Below is a small trained network, with its code and all its weights. Each question gives an input and a class and asks what happens when units are switched off, that is, made to give their printed mean instead of their output.

import numpy as np


def w(rows, s, z=0):
    codes = np.array(rows[::2]) - 128.0
    scale = np.full(codes.shape[1], s)
    scale[-1] = z or s
    return codes * scale


def norm(h):
    return h / np.sqrt((h * h).mean(-1, keepdims=True) + 1e-5)


def f(y):
    return y / 2 * (1 + np.tanh(0.7978845608 * (y + 0.044715 * y**3)))


def log_softmax(a):
    a = a - a.max(-1, keepdims=True)
    return a - np.log(np.exp(a).sum(-1, keepdims=True))


def net(x, mask):
    res = np.array(x, float).reshape(1, 3) / 4 @ E
    u = 0
    for l in range(2):
        y = f(norm(res) @ A[l][:, :-1].T + A[l][:, -1])
        res = res + np.where(mask[u : u + 5], y, B[l][:, -1]) @ B[l][:, :-1]
        u += 5
    return log_softmax(norm(res)[-1] @ U[:, :-1].T + U[:, -1])


A, B = {}, {}
E = w([
[249,71,123,116,118,205,134,83,160,174],'x0',
[98,81,130,135,200,129,107,159,130,141],'x1',
[107,162,111,88,167,90,211,118,139,63],'x2',
],0.013)
A[0] = w([
[88,138,59,98,108,54,158,135,160,144,207],'0.n0',
[80,109,89,107,77,92,41,84,105,140,3],'0.n1',
[104,87,139,200,105,155,78,214,109,161,99],'0.n2',
[147,107,179,209,159,241,121,71,106,160,51],'0.n3',
[117,165,164,177,2,192,101,107,64,142,145],'0.n4',
],0.0086,0.0032)
B[0] = w([
[82,142,137,191,107,70,143,99,146,87,210],'0.n0',
[33,161,83,119,254,143,113,72,134,131,160],'0.n1',
[149,172,231,154,162,114,113,126,199,150,227],'0.n2',
[232,76,94,131,151,80,150,118,123,192,214],'0.n3',
[52,102,111,24,56,139,69,43,130,43,254],'0.n4',
],0.0074,0.0069)
A[1] = w([
[88,147,59,149,178,100,2,205,141,170,54],'1.n0',
[85,53,63,83,188,146,127,164,165,76,225],'1.n1',
[37,67,119,70,159,152,91,129,124,91,97],'1.n2',
[219,177,141,51,114,146,204,75,162,104,1],'1.n3',
[109,112,84,167,198,136,183,118,104,91,159],'1.n4',
],0.0074,0.0032)
B[1] = w([
[129,193,245,169,163,179,125,148,181,154,201],'1.n0',
[233,124,202,91,70,127,125,39,86,122,239],'1.n1',
[110,97,221,82,164,132,108,87,98,111,225],'1.n2',
[138,167,77,171,73,185,166,150,4,109,253],'1.n3',
[158,109,75,115,140,176,66,66,178,119,225],'1.n4',
],0.011,0.0037)
U = w([
[6,124,198,47,144,88,74,88,139,46,230],'0',
[207,83,102,94,71,184,131,83,121,153,254],'1',
[53,143,249,152,177,107,88,162,186,186,96],'2',
[215,13,150,126,152,96,100,219,176,254,2],'3',
[14,224,50,114,73,53,197,148,151,46,14],'4',
[130,172,83,148,59,236,205,118,25,90,2],'5',
],0.0076,0.0033)

Each question gives the input, the list of numbers given to net, and the class t.
The units are the neurons (one row each of A and B). Each row of codes is followed by its name. A weight is (code - 128) times the scale printed after its matrix; where a second scale follows, it is the last column's (A, B and U).
mask holds one flag per neuron, layer by layer. A switched-off neuron (its flag False) gives its mean, the last column of its row in B, instead of its output. The means were averaged over made-up inputs and are rounded, as every weight is.
A unit's drop is (log p(t) with every unit on - log p(t) with that unit switched off) / (log p(t) with every unit on - log p(t) with every unit switched off).
The circuit of an input: a set's keep is (log p(t) with only the set's units on - log p(t) with every unit switched off) / (log p(t) with every unit on - log p(t) with every unit switched off). Starting from all 10 units, units are removed one at a time, each time the one whose removal leaves the highest keep (on an exact tie, the one counted first), for as long as the keep stays at least 0.8.
circuit, biggest first: the units of the circuit, biggest drop first
unit that matters most: the unit with the biggest drop
top k neurons in layer l: the k neurons of layer l with the biggest drops, biggest first
drop of u: that unit's drop, to one decimal
input [-8,8,-2], class 2: circuit, biggest first : 1.n0
input [5,1,0], class 3: circuit, biggest first : 0.n4, 0.n3
input [5,1,-3], class 3: circuit, biggest first : 0.n3, 1.n1
input [1,7,2], class 1: top 2 neurons in layer 0 : 0.n4, 0.n2
input [0,0,3], class 4: circuit, biggest first : 0.n0, 0.n4, 1.n2
input [-1,-2,2], class 4: top 2 neurons in layer 1 : 1.n2, 1.n1
input [2,0,3], class 5: top 2 neurons in layer 0 : 0.n4, 0.n1
input [-3,-2,1], class 4: top 3 neurons in layer 0 : 0.n4, 0.n0, 0.n1
input [-2,2,-2], class 2: top 2 neurons in layer 0 : 0.n4, 0.n2
input [6,2,-4], class 3: top 3 neurons in layer 1 : 1.n1, 1.n4, 1.n3
input [1,2,4], class 1: top 2 neurons in layer 0 : 0.n4, 0.n2
input [0,1,-3], class 2: top 2 neurons in layer 0 : 0.n2, 0.n1
input [-3,5,0], class 2: drop of 0.n4 : 0.5
input [3,7,8], class 1: unit that matters most : 1.n1
input [8,-3,1], class 5: drop of 1.n4 : 0.1
input [5,-3,5], class 5: drop of 1.n4 : 0.0
